Below is a small trained network, with its code and all its weights. Each question gives an input and a target symbol and asks what happens when units are switched off, that is, made to give their printed mean instead of their output.

import numpy as np


def w(rows, s, z=0):
    codes = np.array(rows[::2]) - 128.0
    scale = np.full(codes.shape[1], s)
    scale[-1] = z or s
    return codes * scale


def f(y):
    return y / 2 * (1 + np.tanh(0.7978845608 * (y + 0.044715 * y**3)))


def softmax(a):
    e = np.exp(a - a.max(-1, keepdims=True))
    return e / e.sum(-1, keepdims=True)


def log_softmax(a):
    a = a - a.max(-1, keepdims=True)
    return a - np.log(np.exp(a).sum(-1, keepdims=True))


def net(x, mask):
    ids = ['γεζηξπτφψω'.index(c) for c in x.split()]
    T = len(ids)
    res = E[ids] + P[:T]
    u = 0
    for l in range(2):
        r = res
        for j in range(2):
            rows = slice(2 * j, 2 * j + 2)
            q, k, v = (r @ M[l][rows].T for M in (Q, K, V))
            z = softmax(np.where(np.tri(T) > 0, q @ k.T / 2**0.5, -1e9)) @ v
            o = O[l][rows]
            res = res + np.where(mask[u + j], z, o[:, -1]) @ o[:, :-1]
        u += 2
        y = f(res @ A[l][:, :-1].T + A[l][:, -1])
        res = res + np.where(mask[u : u + 8], y, B[l][:, -1]) @ B[l][:, :-1]
        u += 8
    return log_softmax(res[-1] @ U[:, :-1].T + U[:, -1])


Q, K, V, O, A, B = {}, {}, {}, {}, {}, {}
E = w([
[194,82,124],'γ',
[135,126,124],'ε',
[142,125,151],'ζ',
[149,253,163],'η',
[43,131,200],'ξ',
[223,145,237],'π',
[132,156,189],'τ',
[72,77,76],'φ',
[97,140,50],'ψ',
[144,59,91],'ω',
],0.014)
P = w([
[190,254,88],'0',
[107,126,146],'1',
[61,57,114],'2',
[203,185,172],'3',
[114,139,109],'4',
[64,55,116],'5',
[202,185,174],'6',
[109,142,109],'7',
[61,56,113],'8',
],0.009)
Q[0] = w([
[195,132,22],'0.h0',
[24,76,2],'0.h0',
[185,36,66],'0.h1',
[225,49,196],'0.h1',
],0.0053)
K[0] = w([
[161,138,172],'0.h0',
[84,85,107],'0.h0',
[188,150,119],'0.h1',
[144,105,250],'0.h1',
],0.011)
V[0] = w([
[169,88,254],'0.h0',
[105,179,109],'0.h0',
[199,98,140],'0.h1',
[127,55,148],'0.h1',
],0.0075)
O[0] = w([
[83,127,254,249],'0.h0',
[100,179,40,121],'0.h0',
[157,68,127,228],'0.h1',
[176,144,100,83],'0.h1',
],0.0054,0.0011)
A[0] = w([
[148,171,50,208],'0.n0',
[179,199,190,47],'0.n1',
[220,85,129,86],'0.n2',
[174,254,85,1],'0.n3',
[80,61,43,157],'0.n4',
[115,194,224,156],'0.n5',
[184,153,170,146],'0.n6',
[55,40,70,175],'0.n7',
],0.01,0.0064)
B[0] = w([
[111,137,252,192],'0.n0',
[107,113,45,160],'0.n1',
[119,149,168,176],'0.n2',
[187,1,82,140],'0.n3',
[93,62,43,216],'0.n4',
[117,161,115,239],'0.n5',
[178,123,73,192],'0.n6',
[62,76,19,253],'0.n7',
],0.0089,0.0048)
Q[1] = w([
[190,138,187],'1.h0',
[140,174,246],'1.h0',
[69,2,213],'1.h1',
[181,148,120],'1.h1',
],0.0085)
K[1] = w([
[122,99,123],'1.h0',
[214,2,37],'1.h0',
[118,113,139],'1.h1',
[88,154,89],'1.h1',
],0.0078)
V[1] = w([
[94,224,136],'1.h0',
[138,78,252],'1.h0',
[51,175,154],'1.h1',
[48,103,230],'1.h1',
],0.0041)
O[1] = w([
[89,68,90,69],'1.h0',
[98,115,200,6],'1.h0',
[140,184,253,72],'1.h1',
[228,74,120,75],'1.h1',
],0.0044,0.0012)
A[1] = w([
[98,211,184,175],'1.n0',
[42,97,142,118],'1.n1',
[72,190,161,104],'1.n2',
[154,44,68,1],'1.n3',
[14,128,129,54],'1.n4',
[184,254,194,98],'1.n5',
[163,110,205,142],'1.n6',
[88,159,136,79],'1.n7',
],0.01,0.0091)
B[1] = w([
[212,58,161,205],'1.n0',
[140,199,172,254],'1.n1',
[110,95,159,145],'1.n2',
[217,86,246,218],'1.n3',
[239,215,77,228],'1.n4',
[1,97,208,224],'1.n5',
[200,253,170,165],'1.n6',
[203,136,214,116],'1.n7',
],0.0075,0.0061)
U = w([
[196,173,178,103],'γ',
[188,113,126,4],'ε',
[159,103,147,67],'ζ',
[153,146,90,179],'η',
[52,101,181,109],'ξ',
[66,191,85,212],'π',
[96,125,130,145],'τ',
[10,102,95,222],'φ',
[88,33,124,133],'ψ',
[98,111,112,77],'ω',
],0.011,0.0041)

Each question gives the input, a string of symbols that net reads in full, and the target symbol t.
The units are the heads (2 rows each of Q, K, V and O) and the neurons (one row each of A and B). Each row of codes is followed by its name. A weight is (code - 128) times the scale printed after its matrix; where a second scale follows, it is the last column's (O, A, B and U).
mask holds one flag per unit, layer by layer, with each layer's heads first. A switched-off unit (its flag False) gives its mean, the last column of its rows in O or B, instead of its output. The means were averaged over made-up inputs and are rounded, as every weight is.
A unit's drop is (log p(t) with every unit on - log p(t) with that unit switched off) / (log p(t) with every unit on - log p(t) with every unit switched off).
The circuit of an input: a set's keep is (log p(t) with only the set's units on - log p(t) with every unit switched off) / (log p(t) with every unit on - log p(t) with every unit switched off). Starting from the 12 units with the biggest drops (on a tie, the unit counted first), units are removed one at a time, each time the one whose removal leaves the highest keep (on an exact tie, the one counted first), for as long as the keep stays at least 0.8.
circuit, biggest first: the units of the circuit, biggest drop first
unit that matters most: the unit with the biggest drop
top k neurons: the k neurons with the biggest drops, biggest first
k most important neurons of layer l: the k neurons of layer l with the biggest drops, biggest first
heads that matter: for each layer, one digit per head in row order, 1 if its drop is at least 0.15 and else 0, layers parted by /
drop when u is switched off: that unit's drop, to one decimal
input φ φ φ, target η: circuit, biggest first	1.n4, 0.n7, 1.n5
input γ τ η γ ξ γ γ φ η, target ξ: top neuron	1.n5
input ε γ η, target ξ: 3 most important neurons of layer 1	1.n5, 1.n4, 1.n2
input γ ω ζ η τ γ η φ ψ, target η: top 2 neurons	1.n4, 1.n3
input γ ξ π π ζ ζ ξ ψ ξ, target π: 2 most important neurons of layer 1	1.n4, 1.n1
input γ ψ ζ ξ φ, target η: top 3 neurons	1.n4, 0.n7, 1.n3
input ξ η φ φ, target φ: 2 most important neurons of layer 1	1.n3, 1.n6
input ξ ξ η ξ ω ω ξ, target ξ: top 4 neurons	1.n5, 0.n7, 0.n4, 1.n4
input γ γ ω φ, target φ: heads that matter	00 / 00
input γ ζ ζ η, target η: circuit, biggest first	0.n3, 0.n1
input ω γ ξ ξ ξ ξ ξ τ, target ξ: 4 most important neurons of layer 0	0.n7, 0.n4, 0.n3, 0.n5
input γ γ ξ, target π: top 2 neurons	1.n4, 0.n7
input π ξ ω γ ξ ξ ζ τ, target ξ: top 3 neurons	1.n5, 0.n7, 0.n4
input π ξ ξ φ π γ ξ, target ξ: top 2 neurons	1.n5, 0.n7
input γ ψ φ, target ε: unit that matters most	1.n3
input γ γ ξ ξ ξ γ η, target η: 4 most important neurons of layer 0	0.n3, 0.n1, 0.n6, 0.n5
input ζ γ γ γ ζ γ ξ ξ, target γ: drop when 1.n5 is switched off	0.2
input γ ζ ψ, target η: drop when 0.n5 is switched off	0.0
input ω ω η γ γ ζ ξ ξ, target γ: drop when 1.n4 is switched off	0.2
